Here is a tiny trained network, its code and every weight. The questions are about switching its units off for an input and a target symbol, where a switched-off unit gives its printed mean instead of its output.

import numpy as np


def w(rows, s, z=0):
    codes = np.array(rows[::2]) - 128.0
    scale = np.full(codes.shape[1], s)
    scale[-1] = z or s
    return codes * scale


def f(y):
    return y / 2 * (1 + np.tanh(0.7978845608 * (y + 0.044715 * y**3)))


def softmax(a):
    e = np.exp(a - a.max(-1, keepdims=True))
    return e / e.sum(-1, keepdims=True)


def log_softmax(a):
    a = a - a.max(-1, keepdims=True)
    return a - np.log(np.exp(a).sum(-1, keepdims=True))


def net(x, mask):
    ids = ['δεζηθμξπτφ'.index(c) for c in x.split()]
    T = len(ids)
    res = E[ids] + P[:T]
    r = res
    for j in range(2):
        rows = slice(3 * j, 3 * j + 3)
        q, k, v = (r @ M[0][rows].T for M in (Q, K, V))
        z = softmax(np.where(np.tri(T) > 0, q @ k.T / 3**0.5, -1e9)) @ v
        o = O[0][rows]
        res = res + np.where(mask[j], z, o[:, -1]) @ o[:, :-1]
    y = f(res @ A[0][:, :-1].T + A[0][:, -1])
    res = res + np.where(mask[2:10], y, B[0][:, -1]) @ B[0][:, :-1]
    return log_softmax(res[-1] @ U[:, :-1].T + U[:, -1])


Q, K, V, O, A, B = {}, {}, {}, {}, {}, {}
E = w([
[184,163,127,254,123],'δ',
[133,146,97,116,133],'ε',
[60,73,197,145,91],'ζ',
[30,141,101,107,64],'η',
[152,112,119,247,104],'θ',
[108,152,126,69,138],'μ',
[86,154,142,166,228],'ξ',
[118,149,97,166,82],'π',
[102,164,71,147,133],'τ',
[227,80,143,82,135],'φ',
],0.0098)
P = w([
[177,254,124,54,61],'0',
[143,41,24,103,123],'1',
[124,52,53,95,141],'2',
[129,48,81,73,159],'3',
[157,203,204,57,140],'4',
[157,174,181,90,147],'5',
[165,190,180,123,135],'6',
[154,76,108,152,166],'7',
[157,91,136,158,160],'8',
[152,55,137,168,167],'9',
[184,145,213,149,147],'10',
[164,111,185,163,129],'11',
[176,123,214,168,126],'12',
[147,71,164,187,127],'13',
],0.0047)
Q[0] = w([
[95,110,148,144,173],'H0',
[135,182,151,156,105],'H0',
[111,67,62,93,150],'H0',
[99,31,4,128,159],'H1',
[147,82,125,185,87],'H1',
[151,194,113,63,82],'H1',
],0.017)
K[0] = w([
[116,184,135,166,156],'H0',
[133,79,107,124,166],'H0',
[151,187,135,118,90],'H0',
[127,251,165,85,91],'H1',
[136,122,192,143,97],'H1',
[78,116,47,120,92],'H1',
],0.019)
V[0] = w([
[79,163,75,10,124],'H0',
[151,178,250,72,115],'H0',
[113,110,145,92,199],'H0',
[85,170,137,169,191],'H1',
[140,105,128,111,92],'H1',
[213,139,90,124,145],'H1',
],0.014)
O[0] = w([
[140,11,10,147,100,87],'H0',
[134,39,151,2,183,138],'H0',
[64,79,142,146,137,139],'H0',
[63,160,113,137,60,178],'H1',
[145,116,119,138,173,120],'H1',
[204,122,201,95,81,3],'H1',
],0.0098,0.0024)
A[0] = w([
[74,186,92,15,89,173],'N0',
[162,212,60,59,223,68],'N1',
[177,129,105,197,188,30],'N2',
[67,120,102,155,146,244],'N3',
[196,200,38,94,143,19],'N4',
[103,146,179,70,65,240],'N5',
[159,97,146,100,10,254],'N6',
[68,101,137,24,126,109],'N7',
],0.013,0.0013)
B[0] = w([
[138,169,49,185,153,166],'N0',
[185,146,43,42,169,168],'N1',
[185,215,128,89,171,163],'N2',
[64,173,130,89,137,255],'N3',
[96,139,147,79,9,153],'N4',
[166,184,93,143,189,182],'N5',
[151,56,120,243,160,163],'N6',
[118,161,175,170,242,205],'N7',
],0.015,0.0049)
U = w([
[215,126,1,145,165,211],'δ',
[103,127,179,117,123,236],'ε',
[102,160,111,47,189,112],'ζ',
[99,101,47,78,88,84],'η',
[196,196,147,130,119,3],'θ',
[121,74,135,139,186,124],'μ',
[71,153,49,204,134,14],'ξ',
[175,96,74,99,106,130],'π',
[118,101,103,135,55,148],'τ',
[241,37,173,62,148,77],'φ',
],0.0048,0.0064)

Each question gives the input, a string of symbols that net reads in full, and the target symbol t.
The units are the heads (3 rows each of Q, K, V and O) and the neurons (one row each of A and B). Each row of codes is followed by its name. A weight is (code - 128) times the scale printed after its matrix; where a second scale follows, it is the last column's (O, A, B and U).
mask holds one flag per unit, heads first, then neurons. A switched-off unit (its flag False) gives its mean, the last column of its rows in O or B, instead of its output. The means were averaged over made-up inputs and are rounded, as every weight is.
A unit's drop is (log p(t) with every unit on - log p(t) with that unit switched off) / (log p(t) with every unit on - log p(t) with every unit switched off).
The circuit of an input: a set's keep is (log p(t) with only the set's units on - log p(t) with every unit switched off) / (log p(t) with every unit on - log p(t) with every unit switched off). Starting from all 10 units, units are removed one at a time, each time the one whose removal leaves the highest keep (on an exact tie, the one counted first), for as long as the keep stays at least 0.8.
circuit, biggest first: the units of the circuit, biggest drop first
unit that matters most: the unit with the biggest drop
k most important neurons: the k neurons with the biggest drops, biggest first
which heads matter: for each layer, one digit per head in row order, 1 if its drop is at least 0.15 and else 0, layers parted by /
drop of u: that unit's drop, to one decimal
input δ π ζ, target δ: circuit, biggest first => [N5; H1; H0; N6]
input φ π ζ, target φ: which heads matter => 01
input η δ τ, target η: circuit, biggest first => [N4; H0; N7]
input ζ ζ ξ, target ζ: 2 most important neurons => [N3; N1]
input ξ ξ π τ, target ξ: unit that matters most => H1
input δ ζ ζ ξ, target δ: which heads matter => 10
input ζ δ ξ δ ζ, target δ: circuit, biggest first => [N5; H1; N6]
input ζ δ ζ δ ξ ζ ξ ζ ξ η, target ξ: which heads matter => 01
input η δ ξ ζ τ ζ ζ δ δ ζ η, target δ: circuit, biggest first => [N0; N5]
input ζ τ θ δ, target θ: 2 most important neurons => [N2; N4]
input δ ξ ζ η, target δ: circuit, biggest first => [N0; H0; N5]
input ξ ξ ζ, target ξ: 2 most important neurons => [N6; N0]
input η ζ ζ δ μ, target δ: which heads matter => 00
input φ ζ ζ δ θ μ, target δ: circuit, biggest first => [N1; N0]
input ξ ζ π, target ξ: unit that matters most => H1
input ξ ζ ζ, target ξ: which heads matter => 01
input μ φ π ζ, target μ: drop of H1 => 0.0
input π ξ θ ξ ζ ξ τ ζ ζ τ η, target ξ: drop of N0 => 0.4
input μ η ζ ζ, target μ: drop of H0 => 0.6
